Each row has a class, written after it.
[  0  32 -10 -72 -40  -5  51 -22   2  28  36  40  12  40  26  31  -8   9
   2 -46   0 -25  36  -5  -1  29  21   3 -28 -17 -12  64  19] | J
[-16  22 -21 -10 -35 -29   1  12  -4 -20 -28   5  14  22 -11  -8  -3 -35
  21 -23  16  18  24  -8 -36  16  31 -38  -4  34  -9  19   1] | L
[-13  14  24 -14 -36  45   9   5 -22   7 -10  -2 -10  -1 -16   5 -61 -19
  19  13 -64 -20 -29  29  -7  35   2   9   2  15  25  22  12] | T
[  8   5  47 -14  15 -19  28  14 -53   6 -72 -21 -20 -11 -30 -35   0  15
 -15   9  12   9  31 -29  14 -13  10 -21  20   9  -3  -1  10] | F
[-18  28  24 -61  49 -41 -16 -14 -35 -41 -15 -11 -16   6 -32 -12  79 -12
 -45   6  22  15   9  20   0   0 -18 -20 -24  15 -11  -9  30] | V
[  2 -21  -5  55  12 -18  28  11  21 -23  19 -25 -36   0  44  -6  16  41
 -16  23 -12   6  33 -24 -12   6  15 -32 -10 -16 -79 -15 -10] | G
[ 23   1   9 -21 -19 -15  22  11  21  -5  26 -26 -13  17 -24  57  11  17
  -2  41  38  16  53 -13 -43  23  35  -8 -25 -17 -23  12   5] | L
[ 37  15   0 -30 -29  10 -35   4  -5  19 -25 -33 -64  -9   4 -27 -40 -22
  20 -45 -49  12   6  -4  10  11  -2 -42  -6  15  -1  -3   2] | L
[-25  14  23   1   7  -9  75  32  60  14   7   1 -27  18  -8  42   4  29
   4 -29 -39  30  47   2  -1  -5 -10  40 -32  12  -2 -17  40] | G
[-34  56  -6 -50 -43  21   7  17  73  36  39  22 -42  18  35  13 -13 -21
 -43   3  -8  19  20 -13  -7  31   3 -24 -45   0   2 -24  10] | K
[-98  31  -1 -32  -3  19   5   6 -13  11  19  37  20 -41  -8 -23 -14  27
 -47 -40 -51  -8   4   4   8  28 -18 -11  22 -50  58   4  10] | Z
[ 55 -58 -20  59   9  -9  24   4 -47 -19   7  36  32  33 -52  38 -34 -32
  29  -4  10 -41  19  -9  18  36 -32  51  43  21 -56  26   8] | T
[ 43 -22  19 -40 -15  25 -33  14  -7   3 -36  -5 -23   6  83   1 -35  23
 -34   0 -61 -10  -1 -15  19 -28  -5  33  69  19 -67  -6  18] | F
[ 70 -53  16 -57 -41  16  10   6  44  35  20  50 -48  74  53 -17  19   2
  22 -37 -28   6   0  55  55 -43 -16  34  14  69  15   4  -4] | K
[-27 -12  10  35   0 -26  -8  18  57  34 -38 -18 -46  -5  70 -22  -5  31
 -25  25  -1  63  22 -34   8 -61  35  30  47  43  -6  -4  -6] | G
[-16  54 -26  46  21 -35  28  18   1  49   1  -5 -28 -28 -45 -21 -35 -28
  54   5  -2  -8 -23 -42  12  20 -31  32 -44  -1  12 -11  15] | G
[-48  40   0 -54 -17  15   7 -50 -24 -42  23  -1  81   2 -40  16  45  10
  10   0  -4 -11   7  29 -64  -2  21 -23 -39 -43  42  37 -17] | J
[ 61  11  10 -12 -18 -12  -9  10  43  50  12  24 -75  20  29  26 -31  14
   5 -41 -20  -6 -13   0  18  17 -11  20   0  21 -30 -19  -6] | T
[ 13 -43 -13   3 -10 -11  24  -3 -46  13 -14   9  31  16  10  15 -12 -38
  58 -24 -41  -3  28   2  -4 -12  -2   0   1  20 -30   4   4] | T
[-24   2  57 -11 -28 -48  21   9  19  -7 -19  18  -6   3  46 -12  41   6
  28  15 -53   6 -32 -11  -1 -61  14 -11 -17  32 -10 -24  22] | F
[-23   1  31 -24 -42   4  80  25  18   7  -8 -15 -32 -10  34   3 -42  -8
 -33 -33 -18 -11  58 -12   3  11   8 -44  19  -1  -6  32  24] | J
[ 12  47  23  17  -6 -19  -8  -8  18   6  53 -19 -70  39 -16  -4 -15  15
 -49 -19  50  16  15 -24 -19   9  43 -46 -16 -14  37  11 -39] | K
[-22  -7 -21 -16 -30 -26  24  33 -14   8  15  34   4  11  -4 -31  -8 -34
 -11  23  16  -8  44 -12 -19   0   2   7  36  26 -14  25  -7] | L
[ -8 -20  -3  21  16 -86  14   7 -19  39  27  29  19   8  45  15  24  15
  67 -53 -27  -7 -31  -3   3 -18  10  18 -10  -9  -5 -20 -10] | Z
[ 40 -39  16 -59  34  -8   8 -27   4 -21 -25 -36 -91  -5 -42  -9 -18 -17
 -12 -27  19  19  -8   6  13  -4 -28 -30  92   2 -37  11 -26] | K
[ -2 -16  18  35 -13 -24 -32  11  46 -14  23 -36 -26 -34  43   5  15  -7
   0  38  27   3 -41 -22   7 -23   5 -26  -2  18   5  -9   8] | L
[-18  53 -17   2 -22 -56  41  13   4  -4   3 -35  -4 -17 -22  -9  -1 -28
  11 -53  14  21  13  46 -27  38  -4 -36   1  34 -23  43  10] | H
[  9 -23  30 -23  18   8   3   1 -10 -50 -16  29  55  38  -5  60  52  20
 -24   6 -11 -13   2  42   5  18 -35  26 -19  15 -15 -35  30] | V
[ 37  25 -27 -17   9 -24 -10  -5   0  74  28 -12  13   1  31  72  -1  22
 -37 -14   5  10  49 -35  15  32 -18  52 -26   5 -25  -6  28] | G
[-55   2  -9 -35  -5 -15  22   0   1  33 -15   2 -23  -9  21 -27 -18  18
  -5 -15 -17  20  -9 -13   7  28  23 -43  -7 -20  14  -6 -10] | F
[  6 -13  27  -8 -14  -6 -15  23 -24  -2 -47  -7 -44  24  42 -28 -53 -15
 -40 -14 -51  14  24  14  15 -19   1  19  76  45 -11  14  10] | V
[ 13 -20  65  -5 -21 -63  22 -30 -11  29 -16  16 -13  11 -15  34  12  -6
  42 -14 -77 -12 -65  27   2  39  -7  -4 -15  29  -9 -25 -28] | J
[-21  23  24  22 -26  50 -13  24  22 -34 -40  48  10  39 -40 -14  -2 -26
   1  10  -6  13  39 -12 -12 -17 -13  31  14  26  33 -10   1] | Z
[-11  31 -22   3 -16 -16 -26 -14  28  -2 -29 -11  59   2  31  37  14  42
   0  41  61   7 -46  14 -15  61  55  26 -21   8 -15  38  10] | J
[  2 -14 -28  20 -37 -33  33  48  -8  15  23  15  28   3  26  44 -32  -5
  39  46 -31 -29 -25   4  11  32  22  34 -28  19 -33   6  62] | H
[-19  23  27  25  10  -1  10 -30 -27 -10 -34   6   7 -15 -46 -30 -28   6
  40 -50 -66   5 -12  27   4   4 -40  -8   8 -34  14   8 -22] | V
[-17 -10 -13 -59 -32  27   3  -4   9  30  -2  -6  26   0  -5  32   0  22
 -34  33 -35  33  47  15   8  48   4  18 -12  -9   8  12  29] | F
[-39  40  -2 -87 -14  44  39  16  15  41  12  20 -25  14  34  21 -23   7
 -34   8  30  11  44 -20  -1  24  21   2 -20  -4  -5  23  28] | M
[ 21  23 -12 -39 -30  22  38  31  10  24  16 -28 -38   6  63   3 -71  -4
  -3 -32  12 -28 -18  13  17  43  11 -23   7   5 -11  36  29] | K
[-56 -23 -12 -11 -11 -36 -29  11  42 -19  30  14 -28  22  78 -35  25   7
 -13 -30 -26  30 -29  18 -23 -29  38 -24  30  32 -17  -5 -30] | L
[ 90 -16   3 -32 -31 -24 -15  22 -10  42  11  24 -48  38  42  16   1  34
 -18  34 -31 -23  25 -30  17  17  13   5 -26   3 -56 -42   5] | F
[-23  64  37 -26  -9 -56  53   0 -41  -7 -12   7  -4 -10 -59 -19  26 -37
   0 -31  -7  -1  31  15 -41  -1 -26 -40   6  25 -33  14 -11] | H
[ 54 -22  16  60   7   9   2  29 -24  21  20 -10 -45  34   2 -48 -24  16
  22 -15 -23 -20  -3  -3  29  -1  -6   1 -29   2  19 -26 -28] | F
[-15  41  48  -7  11  16  19  -7 -58 -31 -40  17 -15  14 -78 -60  26 -15
   7 -24  10  -2  12   5   4  -3  -6 -40 -25  28  27   9  -7] | M
[  1  23 -15  18  24 -38  10  15  55  13 -36  -4   4   3 -15  44   4  12
  60 -29  25  16 -61   2 -25   1 -11  22 -33  26  32 -68 -18] | G
[ 12 -33  27  15  -1  13  50   3   8 -19 -86  23  26  17  35  16  -4 -17
  23  -8  22  -1  20   0  32  14 -43 -15  19  26 -62  -6  14] | V
[-24   0 -28  -5  42 -26 -11 -11 -85 -13  -1  -6  34  32   1  16 -16 -26
 -48 -54  37  -1  45 -30   7  19   8 -23  10  -6  20  17  15] | V
[ 24   6 -18 -50 -38  -3 -24  -5 -43  42 -23   7  40 -48  26 -33 -20 -16
  19  27 -29 -52 -44  26  -8   2 -31  17  34   4   7   1 -31] | J
[-19  24  16  23  22 -47   6   0  -9 -15  42  21 -28 -33 -55  -9  -3 -26
 -39 -35  27 -23 -24 -20  20   1 -53   7  48  18  10  12   5] | M
[  8  24 -23  56 -22 -38  -1  -4 -57  23  44  32  37  -1 -15 -51  -5  11
  50 -89 -85 -16  42  14   3  -1 -16   5 -13 -34  15  28 -14] | Z
[ -2 -31  -9  19  -1  12  24  32 -20 -44  10  14  45 -10   1  -3   8 -58
  60   3 -44 -37  13  10 -17 -35 -61  35  29   4 -36 -12  17] | Z
[ 96 -35  10  19 -17 -49 -40   1  -3  43  42 -20 -92  14  30 -23  -4  32
   0   1 -13  -5 -16  30  -1 -13  23 -10  23  22  -5 -12 -63] | T
[-23  25 -17 -55 -20 -31  20  20 -10  25  28  -5 -46 -46  25 -45  -7  -4
 -13  10  14 -20 -21  11 -19  11   3 -59   6  -3   8  -6 -21] | M
[ 47 -24  19   5 -30 -22   0   0  16  36  17 -15 -60   7 -30   2 -22 -20
  41  28 -28   8 -29   4  31   0   1  -6 -21  15  40 -14   2] | K
[  9 -27 -12  21 -24 -76  30  27  16 -25  16  22  15 -18  11  -1  29 -41
   5 -56 -26  -4  32  28  -3 -45 -43   8  56  60 -41   6  25] | T
[ 47  -4  12   7  23 -12  -1  53 -20   7 -23 -26 -45   5 -10 -27   5  -8
 -12  -8  37   2  36   2   2 -41   4  10   6  43  16 -27   9] | T
[-37  -5  30 -82  -8  31 -26 -30  -3  13 -36   6  -2  24  62  37   8 -36
 -27 -26  19  20 -45   2   9  18   6 -38   8  70  17 -15  -9] | M
[-10  10 -17 -13 -46  11 -11  14 -50  52 -23 -30   7 -58   7 -38 -59  25
  25  51 -59 -12 -17  13   5  70  30 -28 -16 -32   6  26   7] | L
[-33  28  21 -44  10   8  13 -27  15  54  33 -17 -38 -36  32  32 -34  43
 -47  39  -4  -4 -34 -27  25  79 -10  14   9 -53 -49  36  13] | F
[ 39   0  35  36 -15   1  61   6 -11 -13  44 -23 -23 -14  -7  15 -31  -4
  37 -34 -21 -37  43  -9  11   0 -37   2  20 -38 -26  56  26] | Z
[ -1  15  -6 -13  14   1 -56 -21  32  56   0   0 -45   7 -17 -11  35  30
   3  46  36  52 -21  10  22  18  34  23 -53  11  41  -7 -14] | T
[-13   3  48  11 -10 -14  17 -28 -43  41  43  -4   5 -20  43 -17  22   2
 -22 -21 -17 -18 -13  30  41  20 -20  -9  -2  30   0  58   7] | T
[ 10  22 -12 -17  45 -33 -38  -9 -23  14   7 -24  -9  17  -2  50  -6  71
 -28 -56  51  12 -55  17 -13  72  52 -10 -13  -4  15 -17 -24] | M
[-29  60  17  19   6 -10 -19  20   0  12 -36 -10   7  40 -28  34 -59   7
  -4 -33  45  23 -30 -12 -36  47  52  36  11  32  40  19 -13] | L
[ 28 -13  30   5 -11 -25   5 -39 -37   2   4   3 -40 -20 -46 -28 -38 -38
  57  13 -43 -29 -53 -22   6 -25 -25 -29  39 -22  -3   5 -37] | K
[ -16   43   -1 -114  -28   14   48   18   28   40   12   34  -27   35
   94   41  -33    9  -17  -49   -3  -22    2   11    4   24   -2  -17
  -33   -9    5    0   32] | V
[ 11  46  30   0  51   1   3  -8   6 -16  19 -28 -86  16 -21  -8 -14 -38
 -33 -31  22  10  41 -34   7 -13 -45  -1   0 -17 -32   9   5] | V
[-21  -9 -28   6   8 -12  58  44 -23   3  19   5 -13  30  -9 -17  -5 -38
  11 -23   5   6  75  -1 -11   4  14  -3 -24  19 -22  12  24] | T
[ 25 -21  50 -19  14 -38   6  -4   6   2 -38   5 -17  12 -32  -7  62 -10
 -30  55  24  38  46  36   0 -21 -44  35  38  45 -19 -14 -21] | V
